Below is a small trained network, with its code and all its weights. Each question gives an input and a target symbol and asks what happens when units are switched off, that is, made to give their printed mean instead of their output.

import numpy as np


def w(rows, s, z=0):
    codes = np.array(rows[::2]) - 128.0
    scale = np.full(codes.shape[1], s)
    scale[-1] = z or s
    return codes * scale


def norm(h):
    return h / np.sqrt((h * h).mean(-1, keepdims=True) + 1e-5)


def f(y):
    return np.maximum(y, 0)


def softmax(a):
    e = np.exp(a - a.max(-1, keepdims=True))
    return e / e.sum(-1, keepdims=True)


def log_softmax(a):
    a = a - a.max(-1, keepdims=True)
    return a - np.log(np.exp(a).sum(-1, keepdims=True))


def net(x, mask):
    ids = ['ΔΦαβεζηλπστω'.index(c) for c in x.split()]
    T = len(ids)
    res = E[ids] + P[:T]
    u = 0
    for l in range(2):
        r = norm(res)
        for j in range(3):
            rows = slice(2 * j, 2 * j + 2)
            q, k, v = (r @ M[l][rows].T for M in (Q, K, V))
            z = softmax(np.where(np.tri(T) > 0, q @ k.T / 2**0.5, -1e9)) @ v
            o = O[l][rows]
            res = res + np.where(mask[u + j], z, o[:, -1]) @ o[:, :-1]
        u += 3
        y = f(norm(res) @ A[l][:, :-1].T + A[l][:, -1])
        res = res + np.where(mask[u : u + 16], y, B[l][:, -1]) @ B[l][:, :-1]
        u += 16
    return log_softmax(norm(res)[-1] @ U[:, :-1].T + U[:, -1])


Q, K, V, O, A, B = {}, {}, {}, {}, {}, {}
E = w([
[104,89,182,62,150,137,254,207,58],'Δ',
[113,117,98,102,95,130,107,157,145],'Φ',
[140,88,149,135,132,141,132,111,170],'α',
[137,130,149,134,118,80,109,136,120],'β',
[125,120,102,90,154,112,127,94,125],'ε',
[178,150,144,105,148,152,136,115,159],'ζ',
[121,101,138,123,164,137,122,142,163],'η',
[169,118,114,95,167,122,139,83,139],'λ',
[123,136,165,114,135,162,121,131,166],'π',
[100,143,139,90,151,142,119,102,147],'σ',
[120,111,134,103,127,129,126,69,150],'τ',
[126,166,111,115,180,123,133,135,132],'ω',
],0.0038)
P = w([
[151,115,115,162,142,160,3,117,95],'0',
[143,116,125,127,133,142,56,117,118],'1',
[141,117,132,109,134,125,76,123,130],'2',
[136,118,131,100,135,119,96,127,140],'3',
[135,124,129,102,136,115,111,129,145],'4',
[132,127,130,104,136,115,126,127,148],'5',
[129,127,130,105,135,114,141,130,150],'6',
[124,130,134,105,134,114,154,129,150],'7',
[122,134,137,105,132,112,171,130,152],'8',
[115,138,138,110,137,110,187,129,156],'9',
],0.003)
Q[0] = w([
[139,221,111,87,199,113,195,128,117],'L0H1',
[145,208,134,44,156,35,114,163,115],'L0H1',
[128,107,133,24,160,78,143,129,253],'L0H2',
[174,127,141,50,169,109,75,107,190],'L0H2',
[136,130,158,97,156,34,103,108,193],'L0H3',
[105,160,172,82,134,19,137,164,177],'L0H3',
],0.0056)
K[0] = w([
[93,84,173,121,95,157,176,127,81],'L0H1',
[116,131,154,97,144,126,241,184,68],'L0H1',
[110,146,137,119,106,95,221,146,147],'L0H2',
[112,125,131,126,88,73,173,170,141],'L0H2',
[104,140,130,100,110,123,228,153,138],'L0H3',
[120,118,145,116,126,123,254,117,140],'L0H3',
],0.0067)
V[0] = w([
[141,5,204,58,77,141,134,75,121],'L0H1',
[137,164,43,234,81,123,106,47,225],'L0H1',
[117,93,37,38,102,188,124,156,227],'L0H2',
[121,164,149,98,254,179,155,34,205],'L0H2',
[138,158,207,172,164,47,128,83,123],'L0H3',
[177,150,132,135,48,99,67,156,127],'L0H3',
],0.002)
O[0] = w([
[43,102,124,180,164,144,82,109,103,208],'L0H1',
[148,136,166,30,177,61,157,169,139,12],'L0H1',
[141,134,200,145,136,125,103,121,12,208],'L0H2',
[180,126,96,116,107,115,1,157,113,108],'L0H2',
[115,131,61,126,136,187,87,136,161,169],'L0H3',
[74,199,130,182,123,146,163,144,126,183],'L0H3',
],0.0024,0.0011)
A[0] = w([
[121,42,133,185,75,147,135,42,122,100],'L0N1',
[145,76,110,171,134,238,190,158,84,68],'L0N2',
[72,154,67,199,135,132,132,85,133,60],'L0N3',
[122,101,158,120,90,122,87,134,66,67],'L0N4',
[64,129,75,162,108,110,103,129,141,96],'L0N5',
[217,127,122,101,132,183,154,89,136,68],'L0N6',
[174,136,149,59,125,110,137,134,179,99],'L0N7',
[111,185,64,234,173,202,158,150,78,15],'L0N8',
[163,98,126,155,149,210,233,175,40,18],'L0N9',
[170,120,187,122,200,156,140,105,64,93],'L0N10',
[61,154,132,177,106,186,127,73,121,30],'L0N11',
[96,51,72,107,119,114,145,71,100,29],'L0N12',
[190,139,116,229,55,254,166,71,124,5],'L0N13',
[143,65,107,160,141,234,211,195,21,12],'L0N14',
[129,121,100,201,165,223,142,69,97,51],'L0N15',
[86,160,130,156,167,120,177,121,122,55],'L0N16',
],0.0022,0.0018)
B[0] = w([
[121,98,132,160,42,171,128,143,90,198],'L0N1',
[92,119,127,158,228,113,155,137,112,148],'L0N2',
[108,134,133,181,90,131,100,135,157,161],'L0N3',
[114,142,110,177,126,142,129,114,160,201],'L0N4',
[104,130,122,168,125,179,122,121,119,228],'L0N5',
[158,148,153,162,151,129,125,76,171,157],'L0N6',
[123,139,112,177,120,163,108,121,122,255],'L0N7',
[105,107,81,147,123,7,163,104,160,133],'L0N8',
[83,96,123,178,244,132,111,131,104,153],'L0N9',
[130,146,167,136,110,122,134,150,61,197],'L0N10',
[155,99,172,118,119,164,137,198,140,146],'L0N11',
[71,167,83,111,75,113,138,103,106,155],'L0N12',
[78,100,107,3,243,88,3,125,205,132],'L0N13',
[90,112,135,170,254,126,151,142,96,158],'L0N14',
[88,179,144,107,71,128,89,145,167,145],'L0N15',
[132,151,112,138,97,157,118,125,96,141],'L0N16',
],0.0031,0.00079)
Q[1] = w([
[176,143,132,179,187,138,124,110,130],'L1H1',
[134,141,161,158,116,10,127,109,171],'L1H1',
[184,135,135,114,214,140,142,70,104],'L1H2',
[140,153,164,161,128,47,122,110,158],'L1H2',
[130,97,165,139,124,135,121,91,132],'L1H3',
[92,64,161,134,114,134,146,140,163],'L1H3',
],0.013)
K[1] = w([
[166,125,68,104,96,128,16,136,200],'L1H1',
[93,130,71,126,135,146,213,121,223],'L1H1',
[164,119,84,109,103,127,25,133,162],'L1H2',
[92,131,58,112,131,154,201,119,254],'L1H2',
[95,135,137,134,207,131,93,85,118],'L1H3',
[36,132,135,129,200,124,188,128,90],'L1H3',
],0.0072)
V[1] = w([
[125,58,95,160,113,106,108,251,149],'L1H1',
[95,166,83,133,228,115,142,176,93],'L1H1',
[150,116,78,153,58,45,121,77,89],'L1H2',
[192,143,195,226,166,72,144,109,123],'L1H2',
[183,146,186,33,85,112,105,86,166],'L1H3',
[132,156,138,88,71,47,170,187,167],'L1H3',
],0.0029)
O[1] = w([
[88,105,135,183,114,155,105,190,57,157],'L1H1',
[103,177,80,99,153,76,149,203,108,137],'L1H1',
[102,145,83,169,106,65,121,70,75,104],'L1H2',
[170,150,188,201,172,53,139,130,150,114],'L1H2',
[40,120,131,185,120,165,135,140,136,117],'L1H3',
[143,111,136,153,138,149,2,114,97,2],'L1H3',
],0.0032,0.0018)
A[1] = w([
[142,89,178,139,152,140,100,123,165,73],'L1N1',
[129,116,144,147,142,168,92,191,145,74],'L1N2',
[150,164,81,98,142,74,121,158,106,97],'L1N3',
[182,175,169,137,112,179,148,131,163,69],'L1N4',
[141,107,136,133,139,149,70,81,128,124],'L1N5',
[207,98,135,109,174,190,179,90,107,91],'L1N6',
[143,144,103,141,70,159,125,45,140,21],'L1N7',
[136,120,142,98,79,89,154,164,151,139],'L1N8',
[116,109,45,99,120,63,134,101,82,24],'L1N9',
[96,178,98,252,152,82,72,122,97,15],'L1N10',
[114,83,130,161,194,145,140,195,111,34],'L1N11',
[170,161,150,132,165,111,160,83,162,110],'L1N12',
[92,137,53,156,95,193,116,155,62,42],'L1N13',
[109,173,175,120,180,119,118,92,96,136],'L1N14',
[157,198,86,131,160,125,175,183,115,80],'L1N15',
[182,47,152,204,67,151,142,130,128,6],'L1N16',
],0.0041,0.0024)
B[1] = w([
[130,184,117,146,89,149,156,139,73,173],'L1N1',
[93,113,156,116,154,93,199,102,92,182],'L1N2',
[103,139,113,114,79,122,200,151,90,190],'L1N3',
[102,196,197,150,153,181,142,116,99,161],'L1N4',
[182,117,122,106,137,112,174,161,147,174],'L1N5',
[140,118,66,199,111,35,40,120,133,168],'L1N6',
[154,119,255,72,125,46,138,133,124,154],'L1N7',
[170,131,99,148,175,159,94,104,112,200],'L1N8',
[169,151,130,161,187,167,198,59,35,150],'L1N9',
[9,175,113,176,108,113,158,45,213,252],'L1N10',
[59,49,135,143,234,80,87,148,156,160],'L1N11',
[135,97,103,137,107,117,69,154,64,178],'L1N12',
[75,54,152,115,47,167,48,87,63,189],'L1N13',
[130,98,73,111,123,164,109,135,197,210],'L1N14',
[126,151,175,97,50,90,129,187,141,187],'L1N15',
[188,18,53,167,99,176,202,166,204,161],'L1N16',
],0.0038,0.0021)
U = w([
[190,47,113,193,70,192,218,162,186,98],'Δ',
[159,151,65,30,189,225,69,120,219,125],'Φ',
[194,99,26,137,140,19,25,108,118,84],'α',
[203,211,180,200,149,148,32,140,104,198],'β',
[172,112,110,156,118,116,118,129,132,5],'ε',
[78,57,154,142,252,75,133,200,101,125],'ζ',
[110,201,255,131,154,243,190,138,108,41],'η',
[40,176,97,210,114,82,154,44,201,230],'λ',
[148,168,39,94,155,141,219,38,26,100],'π',
[134,194,90,68,70,57,181,243,109,182],'σ',
[58,57,130,112,48,189,58,104,33,148],'τ',
[180,94,240,56,96,41,148,64,161,100],'ω',
],0.005,0.0019)

Each question gives the input, a string of symbols that net reads in full, and the target symbol t.
The units are the heads (2 rows each of Q, K, V and O) and the neurons (one row each of A and B). Each row of codes is followed by its name. A weight is (code - 128) times the scale printed after its matrix; where a second scale follows, it is the last column's (O, A, B and U).
mask holds one flag per unit, layer by layer, with each layer's heads first. A switched-off unit (its flag False) gives its mean, the last column of its rows in O or B, instead of its output. The means were averaged over made-up inputs and are rounded, as every weight is.
A unit's drop is (log p(t) with every unit on - log p(t) with that unit switched off) / (log p(t) with every unit on - log p(t) with every unit switched off).
The circuit of an input: a set's keep is (log p(t) with only the set's units on - log p(t) with every unit switched off) / (log p(t) with every unit on - log p(t) with every unit switched off). Starting from the 12 units with the biggest drops (on a tie, the unit counted first), units are removed one at a time, each time the one whose removal leaves the highest keep (on an exact tie, the one counted first), for as long as the keep stays at least 0.8.
circuit, biggest first: the units of the circuit, biggest drop first
unit that matters most: the unit with the biggest drop
top k neurons: the k neurons with the biggest drops, biggest first
top k neurons in layer l: the k neurons of layer l with the biggest drops, biggest first
which heads matter: for each layer, one digit per head in row order, 1 if its drop is at least 0.15 and else 0, layers parted by /
input Φ β σ β Φ β β ω, target σ: circuit, biggest first : [L1N15 L1N10]
input β Φ ω ζ ω ω β α Φ, target σ: circuit, biggest first : [L1H1 L0H2 L0N10 L1N10]
input β ε Φ π β η β σ η β, target Φ: unit that matters most : L1H2
input α π Φ Φ τ λ σ σ, target Φ: circuit, biggest first : [L0H2 L1N10 L1N14]
input Φ λ τ σ, target Φ: which heads matter : 110 / 000
input β Φ β β β β τ Φ, target λ: circuit, biggest first : [L1H2 L1N10]
input λ β ε β, target π: circuit, biggest first : [L1H2 L1H1 L1N9]
input λ π β σ β, target Φ: which heads matter : 000 / 110
input ω ω τ β ε η, target ζ: circuit, biggest first : [L1N11 L1N10]
input λ β η ζ β λ β η β, target ζ: which heads matter : 000 / 110
input β β β β ω ω, target σ: which heads matter : 001 / 000
input σ Φ β ω π σ β, target σ: circuit, biggest first : [L0H2 L1H1 L1N10]
input ω Φ β, target λ: which heads matter : 011 / 000
input β β β τ β ω ω Φ, target τ: which heads matter : 010 / 001
input β η σ σ β λ, target α: circuit, biggest first : [L1N6]
input Φ ω Φ ω, target τ: circuit, biggest first : [L1H2 L1N13]
input ω β λ β, target α: which heads matter : 000 / 100
input α ω β η β β β Φ, target τ: which heads matter : 011 / 000
input λ Φ Φ Φ β σ α ζ, target β: which heads matter : 010 / 000
input η Φ β β π, target η: which heads matter : 000 / 000
input η Δ β Φ, target σ: top neuron : [L1N15]
input τ β β, target λ: which heads matter : 000 / 000
input Φ Φ ε β ω ζ Φ, target π: which heads matter : 010 / 110
input ω ε β ε β, target π: circuit, biggest first : [L1H2 L1N9]
input η η β λ β ω β Δ σ, target η: which heads matter : 100 / 011
input η β η Δ β σ σ β β τ, target π: top 2 neurons in layer 0 : [L0N12 L0N1]
input β β Φ ζ Φ, target β: top 2 neurons : [L0N10 L1N12]
input Φ β Φ β ε, target π: circuit, biggest first : [L1N9]
input Φ α ω β β Φ η Φ, target ζ: top 2 neurons : [L0N10 L1N11]
